The symbols move the items like this.
from | w p u x n
ZQ | CF CH FG HJ TL
HP | HH BS JP BH GN
CH | GH FB ZQ TL JB
FJ | CD SR BF DT GR
NT | MM FF SL MN CC
RF | NH CF ZB LF FG
ZH | BT . FR NG BD
BQ | TM HH NZ QP JP
HR | HN DN MD FF QF
BF | DN FJ QF DS DT
FG | RF ZQ LF NH HJ
HN | FF DS CC MD HR
MS | GR QP CD FJ SR
HJ | FG TL NH RF CF
SR | MS TM FJ GR NZ
JP | BQ HP QP TM BH
JB | CH SL TL GH CJ
CD | DT MS DN BF FJ
GH | TL CJ CF ZQ CH
QP | NZ JP MS SR TM
GN | HP FR BH HH PF
BM | . LF . . HT
TM | QP BH SR NZ BQ
BD | ZH . NG BT .
MM | MN MD FB SL NT
BT | NG . BS FR ZH
NH | LF HJ HT ZB RF
NG | FR BD PF BS BT
FF | MD QF NT CC HN
DS | QF DT HN HR DN
DT | BF GR DS DN CD
BS | PF BT HP GN FR
CC | NT HN MN MM MD
HT | BM NH . . ZB
PF | GN NG HH HP BS
CF | HJ GH RF FG ZQ
LF | ZB FG BM HT NH
ZB | HT RF . BM LF
GR | FJ NZ DT CD MS
HH | BH PF BQ JP HP
FR | BS ZH GN PF NG
NZ | SR BQ GR MS QP
QF | HR BF FF HN DS
BH | JP GN TM BQ HH
MN | SL CC CJ FB MM
FB | CJ MM CH JB SL
SL | FB NT JB CJ MN
DN | DS CD HR QF BF
TL | ZQ JB HJ CF GH
MD | CC HR MM NT FF
CJ | JB MN GH CH FB

The rows follow the links: the fewer symbols apart two items are, the more alike their rows tend to be.

Each row is also shifted at random along 4 hidden directions that mean nothing.

Some items, each with a row of numbers:
SL
[ -20  -18  -12  -12   23   39   22   -7   27   13  -34  -89    4   37   16   17  -13  -14   23  -27  -71  -35   -4  -34   49    8   11  -22  -30  -40  -18    5   25   18  -31  -13  -24   25   48    9   -1    2   12  -68   12   -3   19  -37  -11  -32   33   31   -2   -2   52]
JP
[  15   18   17  -15  -27  -11   -7  -20   -9   15   41  104   -6  -47    4    9  -58   31  -16  -85  -50    4  -37  -21  -22  -37  -22   -5   -3   35   -3    7  -31   -5    2  -27  -37   -7  -27   -5  -38    9  -32  -33   20   23  -64  -23   13   21  -43   14  -40   -3   15]
NZ
[  20   40    5    0  -39  -21  -35  -52    3   23  -33  -18  -24   15  -24  -39   10   34    0   -4    3  -11   20   -6  -20  -28   -6   -3  -20   -6    3   71   -4    5  -29   -5  -37  -22  -24  -18  -42   27  -18  -36   15   37  -15   13  -17  -17   -9    0  -29  -39   23]
DS
[   1   -5    6   11   -9  -12    2   20   -9  -29   18   13    6  -19    3  -14   14   -1   -4   10   16   13   13   26  -24    1   -8    0   31   -2    9  -21   -9   -6   12   -7   33  -28  -16   -2   41    1   -7  -11   -4  -24   16   28   16   29  -11  -14    6    3  -52]
BF
[  13   19    7   16  -25  -25  -24   -6   12  -25  -25  -48  -12    5   -8  -37   47   10    1    8   15  -10   38   29  -25  -13   -1    3   17  -44    3   13   11   19  -10    2   20  -26  -16   -1   41   10   -1  -40   -2  -17   38   38   -4    9   22  -25    1   -8  -31]
TL
[ -11    7   -4   31  -57    1   15    8    5  -24   28   26   43  -31  -29  -21  -43   17   25 -133 -101  -14   43  -31   25  -53   38  -18  -46  -32  -32   -1   15   21  -27  -39   -7    3  -21  -15    8   52   -2 -122  -24   -3   25  -32   23  -31    2   32  -27    7    3]
BD
[  24   18   15  -17    0  -19  -34  -23   33   -3  -31  -48  -42    4   21   -2   40   13  -16   -8   -6  -34  -12   25  -30   -9  -26    9   30  -48    5   13    7   35    2   -6   -4  -14    0   17   36  -19   -7  -43   27  -17    8   17  -18   24   25  -24   -3    0    1]
ZQ
[ -12    7   -8   29  -21  -12   10   21  -39  -11   44   66   43  -24  -41    1  -21    6    5    2   29   31   37    2   18    6   49   13  -36   60    5  -15    7  -31   22   -1   18   21  -23   -9  -18   24   26   57  -42   11    6  -22    4  -28  -25   13    3   16  -18]
DN
[   7    3    5    8   -2  -14  -12   15   44  -31   -3  -11   -6  -16   14    9   36  -19  -10  -51  -13  -28    7   14   -9  -30   -3   17   30  -83  -28  -27   18   60   11   16   30    8   -2   14   60  -15    9  -17  -10  -44   37   18    8   10   58  -36   22   46  -13]
HN
[ -11  -30   -4    8  -15   32   32   10  -17  -17  -24  -68    5   31   11  -64   -3    3   29   31  -23   30   17   -7  -21   10  -30  -54   30  -10   15   23  -29  -34  -53  -27    8  -79    5  -28   21   21  -42 -115   24   -5   16   53   30   33  -34   13  -17  -64  -52]
BM
[ -27  -38   -6    8   16   25   51   56  -39  -28   59   32   44  -27   10   32  -48   -4    6  -11  -35   19   -5    8   28   41   29  -11  -15   62   18  -72   -2  -41   29  -45   28   10   17   17   37    0   17  -22  -14  -26    9  -44   15   12  -42   41   -1   18  -31]
HJ
[ -17   -4   -8   20   -7   -3   14   32  -16  -25   32   22   39  -20  -18   17  -11   -6    6  -25   -9   -1   29    8   26    7   45   13  -28   15   -8  -39   20   -2   25  -12   29   27   -4    6   26   13   32    6  -34  -18   29  -30    3  -23    1   15   11   31  -14]
DT
[  19   25   17    9  -30  -28  -27  -20   -9  -24  -37 -116  -26   24   -8  -49   53   41    9   45    7  -21   49   52  -31   22   11   -7    0   -4   42   28   17  -10  -14  -48   11  -47   -9    5   55   25    3 -109   17   -9   45   24  -31    8  -10    4  -20  -43  -40]
HT
[ -28  -37  -13    7   30   31   36   39   11  -26    7  -46   26    5   17   24   -6  -30   16  -13  -37  -10    4   -3   42   25   19  -10   -5  -22  -12  -51   22    6    4  -13   26   19   35   17   50   -8   24  -33  -10  -36   41  -22    6   -6   23   15   20   26   -7]
LF
[ -20  -22  -14   28  -17   19   31   26   -5  -29    2  -22   35    4  -13  -29   -4  -17   28  -22  -24   11   35  -15   17  -10   20  -23   -6  -29  -18  -10    3   -4  -27   -3   23  -16    2  -19   22   24    0  -53  -23  -16   41   13   31  -12    8    9    6   -4  -26]
CJ
[ -18   -3  -14    1   16   19   10   -8    1   22  -19  -37   11   31  -15   10   -3  -10   16   24    4   -4    9  -19   41   14   27    0  -40    6   -6   16   16   -5   -9   15  -16   33   22   -2  -31    5   22   35  -12   17    8  -25  -16  -45   12   15   11    0   43]
QF
[  -2  -15    5   15  -13    0   14   17  -35  -27    6  -15    2    1    1  -41   12   10    7   59   31   35   19   27  -34   21  -12  -19   32   30   33   -5  -23  -42   -7  -18   27  -59  -13  -12   32   10  -20  -33    4  -10   12   44   19   39  -43   -1   -7  -36  -70]
CH
[ -11    2   -7    5    6    0   12   11  -21    0   20    1   25   -2  -19   28  -25    8    4    2  -10   -4   17    3   35   26   46   10  -49   50   11  -21   22  -21   24  -21   -3   38   12   13   -7   11   34   16  -21    5    9  -52  -20  -31  -13   32    3   15   15]

From each start, follow one symbol. Which item do you reach?
Answers are names.
[ -11  -28   -3    3   24   13   17   37   25  -18   16   34    9  -19   29   19    4  -41   -8  -31   -5    1  -23  -10   -1  -17  -22   -1   44  -53  -26  -43   -6   32    7   29   29    6   10    3   35  -29   -6   24   -4  -37   11   21   33   26   34  -24   27   38  -18]
u
MD
[  21   31   16  -13  -24  -16  -25  -40    8   19  -13  -13  -24   -3   -3  -11   -9   39   -6  -35  -38  -25   -2   -2  -12  -19   -3   -1  -21    5   10   36    1    7  -13  -32  -37   -7   -8    5  -19   15  -13  -66   25   20  -23  -20  -22   -5  -12   13  -35  -22   26]
n
TM
[  22   38    9   14  -30  -37  -38  -27  -22   -5  -29  -56  -22   19  -31  -46   55   32   -1   79   67    7   52   46  -32   14   13    8   -2   22   36   44    5  -20    0   -6   10  -36  -28  -10    6   20    6   -2    0   16   22   33  -29   -3  -16  -16   -9  -37  -29]
x
BF
[ -22  -21  -11   20    5   10   28   42  -13  -28   26    2   35   -8   -6   11   -7  -17    9   -3   -6   10   22    9   27   15   34   -1  -12    8   -2  -44   15  -10   14   -5   32   15    6    5   36    5   23    1  -28  -22   34  -15   11  -11    3   10   16   25  -23]
n
RF
[  19   16    7   -7  -31   -8  -15  -35   -9   28    7   81  -14  -15   -8  -31  -29   20   -7  -25    3   26  -20  -31  -34  -41  -36  -11   12   19   -9   49  -42  -14  -25   12  -36  -32  -37  -33  -71   14  -46   10   18   43  -60   24   21   14  -39   -6  -29  -31    8]
x
BQ
[ -21  -47   -5  -20   56   31   40   49    2   -2   48   57   14  -28   42   71  -39  -34  -15  -15  -24    3  -61   -9   25   29  -11    3   17   24   -5  -79   -6   -4   38    1   17   40   35   29   20  -44   10   55    2  -31  -22  -35   16   25   -1   10   24   49    6]
w
CC
[  22   37   17  -14  -17  -31  -31  -26  -16    8    8   -3  -21  -15   -7   10   -5   47  -16    2   -3  -20    1   32  -13   17   17   20  -32   55   35   11    9  -15   23  -44  -21    6  -13   21   -2    9   12  -24   12   16  -16  -38  -39   -1  -34   16  -26  -10   15]
p
TM
[ -16   -7   -9   35  -20   -4   20   30  -35  -22   31   36   41  -13  -34  -15   -7   -8   14    9   25   35   42    5   13    5   38   -1  -21   31    1  -18    1  -25    9    5   29    2  -17  -12    4   26   15   28  -40    0   24    2   13  -19  -19    6   10    9  -33]
u
LF
[ -23  -41  -12  -22   74   29   29   38  -11   20   30   66   12   -2   27   73  -20  -49  -17   63   53   28  -58   -8   28   47   -7   16   14   50   -3  -55  -11  -22   52   46   15   51   34   21  -23  -54   21  166  -11   -6  -30  -23    6    6    1   -3   42   43   17]
n
MD
[ -23  -28  -14  -14   36   40   28    3    2   21  -22  -43    4   40   14   11  -13  -24   15   38   -6    5  -21  -30   31   24   -4  -19   -8    3   -7    6   -1  -14  -16   15  -14   14   39   -2  -25  -13    0   20    6   11   -5  -11   -1  -15    6   16   11  -14   31]
n
NT
[ -15   -1  -10   24   -4   -2    8   24  -11  -16   18   10   32   -7  -26    8    0   -8   11   -1   12    4   33    3   27    6   45   15  -29   12   -7  -23   23   -2   16    7   23   30   -1    3   11   10   32   34  -37   -8   31  -22   -4  -30   11    6   17   27   -3]
u
RF
[ -12   11  -13   25  -21   -3    4   -8   -9    6  -16  -22   24   23  -41  -24    5    1   23   13   13   11   47  -19   26  -11   36   -5  -39   -1  -12   32   13   -7  -24   18   -6   11   -7  -22  -33   32   13   13  -30   21   23   -4   -3  -49    7    9    2  -11   16]
w
TL
[  20   25   12  -25   -2  -12  -24  -43  -19   28  -29  -56  -39   24   -1  -12    8   44   -7   57    9  -10   -6   21  -17   33   -6   -2  -20   55   45   42   -5  -33   -2  -37  -39  -19    4   10  -24    4   -4  -35   35   31  -25  -16  -39    4  -41   18  -32  -50   20]
p
BH
[  16   23    8  -21    1  -11  -24  -38    2   36  -15   18  -30    9   -4    3   -1   16  -13   22   25    0  -24   -7  -15   -5  -20    9   -5   21    9   39  -13   -4   -1   13  -33    0   -8   -1  -51   -4  -12   43   18   34  -42   -1  -16   -2  -11   -4  -12  -18   32]
u
NZ
[ -23  -45   -9  -34   82   44   33   26   14   11   -4  -61   -5   24   50   77  -14  -34   -5   33  -31  -26  -55    0   49   62    0    1   -4   12    8  -58   21   -2   27  -13    2   49   70   43   25  -50   27   22   16  -29    1  -55  -21    1   18   24   23   26   39]
x
MN
[ -18  -18  -12   17    4   15   19   26   26  -27  -13  -59   24   12   -1    2   18  -27   22  -33  -37  -24   33   -4   36   -5   28   -7  -12  -61  -26  -22   34   32   -9    5   23   18   21    5   48    5   23  -48  -22  -35   58   -6    8  -23   50    3   19   25   -3]
x
LF
